Below are the code and all the weights of a small trained network. Each question names an input and a target symbol and asks about switching units off, where a switched-off unit gives its printed mean instead of its output.

import numpy as np


def w(rows, s, z=0):
    codes = np.array(rows[::2]) - 128.0
    scale = np.full(codes.shape[1], s)
    scale[-1] = z or s
    return codes * scale


def f(y):
    return y / 2 * (1 + np.tanh(0.7978845608 * (y + 0.044715 * y**3)))


def softmax(a):
    e = np.exp(a - a.max(-1, keepdims=True))
    return e / e.sum(-1, keepdims=True)


def log_softmax(a):
    a = a - a.max(-1, keepdims=True)
    return a - np.log(np.exp(a).sum(-1, keepdims=True))


def net(x, mask):
    ids = ['αβδλμστφψω'.index(c) for c in x.split()]
    T = len(ids)
    res = E[ids] + P[:T]
    u = 0
    for l in range(2):
        q, k, v = (res @ M[l].T for M in (Q, K, V))
        z = softmax(np.where(np.tri(T) > 0, q @ k.T / 3**0.5, -1e9)) @ v
        res = res + np.where(mask[u], z, O[l][:, -1]) @ O[l][:, :-1]
        u += 1
        y = f(res @ A[l][:, :-1].T + A[l][:, -1])
        res = res + np.where(mask[u : u + 16], y, B[l][:, -1]) @ B[l][:, :-1]
        u += 16
    return log_softmax(res[-1] @ U[:, :-1].T + U[:, -1])


Q, K, V, O, A, B = {}, {}, {}, {}, {}, {}
E = w([
[136,170,155],'α',
[88,88,137],'β',
[133,188,145],'δ',
[143,146,183],'λ',
[158,85,223],'μ',
[63,131,251],'σ',
[210,178,98],'τ',
[69,234,33],'φ',
[81,139,205],'ψ',
[75,179,59],'ω',
],0.017)
P = w([
[130,2,204],'0',
[151,70,200],'1',
[152,126,186],'2',
[159,161,191],'3',
[158,186,190],'4',
[168,127,192],'5',
[111,74,229],'6',
[166,84,183],'7',
],0.0078)
Q[0] = w([
[145,144,74],'0.h1',
[119,151,151],'0.h1',
[77,5,198],'0.h1',
],0.015)
K[0] = w([
[183,76,14],'0.h1',
[77,247,74],'0.h1',
[53,130,162],'0.h1',
],0.011)
V[0] = w([
[144,120,255],'0.h1',
[186,106,90],'0.h1',
[17,112,183],'0.h1',
],0.0085)
O[0] = w([
[153,170,113,250],'0.h1',
[253,155,166,97],'0.h1',
[43,235,109,173],'0.h1',
],0.0051,0.012)
A[0] = w([
[207,61,103,172],'0.n1',
[147,144,219,196],'0.n2',
[41,179,213,91],'0.n3',
[94,250,183,138],'0.n4',
[100,108,159,179],'0.n5',
[104,212,70,73],'0.n6',
[60,123,27,143],'0.n7',
[40,93,120,248],'0.n8',
[62,146,135,214],'0.n9',
[236,137,70,117],'0.n10',
[255,98,106,186],'0.n11',
[107,131,107,3],'0.n12',
[107,184,159,97],'0.n13',
[40,144,158,142],'0.n14',
[132,83,205,141],'0.n15',
[217,89,34,93],'0.n16',
],0.0086,0.0034)
B[0] = w([
[143,167,91,155],'0.n1',
[145,172,104,246],'0.n2',
[189,128,121,251],'0.n3',
[195,170,113,254],'0.n4',
[142,180,147,163],'0.n5',
[79,66,134,141],'0.n6',
[126,1,114,133],'0.n7',
[166,187,73,173],'0.n8',
[109,230,79,189],'0.n9',
[158,196,165,158],'0.n10',
[227,155,96,184],'0.n11',
[150,31,162,111],'0.n12',
[158,75,118,173],'0.n13',
[212,181,82,199],'0.n14',
[160,92,43,184],'0.n15',
[195,105,185,145],'0.n16',
],0.0062,0.0085)
Q[1] = w([
[118,113,85],'1.h1',
[75,124,140],'1.h1',
[248,176,6],'1.h1',
],0.011)
K[1] = w([
[187,115,85],'1.h1',
[36,129,50],'1.h1',
[217,254,192],'1.h1',
],0.0078)
V[1] = w([
[47,162,159],'1.h1',
[136,141,226],'1.h1',
[58,122,245],'1.h1',
],0.011)
O[1] = w([
[191,168,60,34],'1.h1',
[136,30,158,154],'1.h1',
[104,254,242,2],'1.h1',
],0.0089,0.022)
A[1] = w([
[166,118,150,208],'1.n1',
[178,135,185,187],'1.n2',
[128,61,119,154],'1.n3',
[153,157,175,254],'1.n4',
[120,67,67,3],'1.n5',
[84,200,255,21],'1.n6',
[158,174,70,24],'1.n7',
[171,94,92,109],'1.n8',
[81,134,41,145],'1.n9',
[216,87,140,119],'1.n10',
[157,108,142,144],'1.n11',
[96,163,31,132],'1.n12',
[139,182,160,242],'1.n13',
[33,137,134,119],'1.n14',
[169,25,185,173],'1.n15',
[132,59,73,136],'1.n16',
],0.011,0.0034)
B[1] = w([
[64,148,108,156],'1.n1',
[70,174,169,142],'1.n2',
[156,198,160,214],'1.n3',
[135,165,210,132],'1.n4',
[151,138,184,219],'1.n5',
[162,47,89,127],'1.n6',
[117,96,141,150],'1.n7',
[89,94,171,211],'1.n8',
[94,111,135,169],'1.n9',
[57,105,141,216],'1.n10',
[88,116,95,157],'1.n11',
[60,135,131,166],'1.n12',
[237,222,166,130],'1.n13',
[31,2,132,126],'1.n14',
[90,161,130,251],'1.n15',
[227,182,110,247],'1.n16',
],0.0066,0.024)
U = w([
[173,170,94,251],'α',
[205,225,131,217],'β',
[36,103,112,71],'δ',
[217,130,28,139],'λ',
[102,169,117,107],'μ',
[43,101,108,31],'σ',
[130,2,170,98],'τ',
[4,170,200,192],'φ',
[167,228,138,27],'ψ',
[127,236,152,157],'ω',
],0.0096,0.0028)

Each question gives the input, a string of symbols that net reads in full, and the target symbol t.
The units are the heads (3 rows each of Q, K, V and O) and the neurons (one row each of A and B). Each row of codes is followed by its name. A weight is (code - 128) times the scale printed after its matrix; where a second scale follows, it is the last column's (O, A, B and U).
mask holds one flag per unit, layer by layer, with each layer's heads first. A switched-off unit (its flag False) gives its mean, the last column of its rows in O or B, instead of its output. The means were averaged over made-up inputs and are rounded, as every weight is.
A unit's drop is (log p(t) with every unit on - log p(t) with that unit switched off) / (log p(t) with every unit on - log p(t) with every unit switched off).
The circuit of an input: a set's keep is (log p(t) with only the set's units on - log p(t) with every unit switched off) / (log p(t) with every unit on - log p(t) with every unit switched off). Starting from the 12 units with the biggest drops (on a tie, the unit counted first), units are removed one at a time, each time the one whose removal leaves the highest keep (on an exact tie, the one counted first), for as long as the keep stays at least 0.8.
circuit, biggest first: the units of the circuit, biggest drop first
most important unit: the unit with the biggest drop
top k neurons: the k neurons with the biggest drops, biggest first
k most important neurons of layer l: the k neurons of layer l with the biggest drops, biggest first
drop when u is switched off: that unit's drop, to one decimal
input β σ τ σ σ τ τ, target τ: circuit, biggest first : (0.h1; 1.h1)
input φ α μ μ, target φ: circuit, biggest first : (1.h1; 1.n16)
input ω β σ α φ, target λ: 2 most important neurons of layer 1 : (1.n16; 1.n10)
input δ τ σ σ β, target λ: top 2 neurons : (0.n4; 0.n14)
input φ β μ σ ω μ ω, target λ: most important neuron of layer 1 : (1.n16)
input β φ μ, target φ: circuit, biggest first : (1.n16; 1.h1)
input α τ μ μ φ λ, target τ: top 3 neurons : (0.n11; 0.n10; 0.n16)
input τ τ μ β, target τ: circuit, biggest first : (0.h1; 1.h1; 0.n11)
input μ σ ω τ λ μ δ φ, target τ: circuit, biggest first : (0.h1; 0.n11; 1.h1)
input ω τ λ ω, target τ: circuit, biggest first : (0.h1; 1.h1; 0.n11)
input δ λ α τ μ μ δ, target τ: 3 most important neurons of layer 0 : (0.n11; 0.n10; 0.n16)
input μ φ τ β, target τ: circuit, biggest first : (0.h1; 1.h1)
input τ λ μ μ μ τ μ α, target τ: circuit, biggest first : (0.h1; 1.h1; 0.n11)
input φ α τ μ σ δ λ, target λ: 3 most important neurons of layer 0 : (0.n4; 0.n14; 0.n3)
input μ τ τ μ σ μ μ τ, target τ: 3 most important neurons of layer 0 : (0.n16; 0.n10; 0.n11)
input λ σ μ β μ ω α, target λ: top 3 neurons : (0.n14; 1.n15; 0.n4)
input σ μ ω μ μ β μ β, target λ: most important unit : 0.h1
input μ σ μ ω τ α μ α, target τ: top 2 neurons : (0.n10; 0.n11)
input σ μ τ ω, target τ: circuit, biggest first : (0.h1; 1.h1)
input τ μ τ μ φ, target τ: circuit, biggest first : (0.h1; 1.h1; 0.n11)
input μ σ μ δ, target λ: top 3 neurons : (0.n14; 1.n15; 0.n4)
input μ σ μ δ α, target λ: top 3 neurons : (0.n14; 0.n4; 1.n15)
input ω μ λ σ φ, target λ: 2 most important neurons of layer 0 : (0.n4; 0.n14)
input λ α σ, target λ: 4 most important neurons of layer 0 : (0.n14; 0.n3; 0.n4; 0.n8)
input α λ σ β μ δ, target λ: most important neuron of layer 1 : (1.n15)
input μ ψ ω σ μ σ ψ, target λ: drop when 1.n4 is switched off : 0.0
input δ β τ λ μ σ ψ ψ, target λ: drop when 0.n3 is switched off : 0.2
input μ σ σ δ σ μ, target λ: drop when 0.h1 is switched off : 1.0
input σ δ μ, target λ: drop when 0.h1 is switched off : 1.4
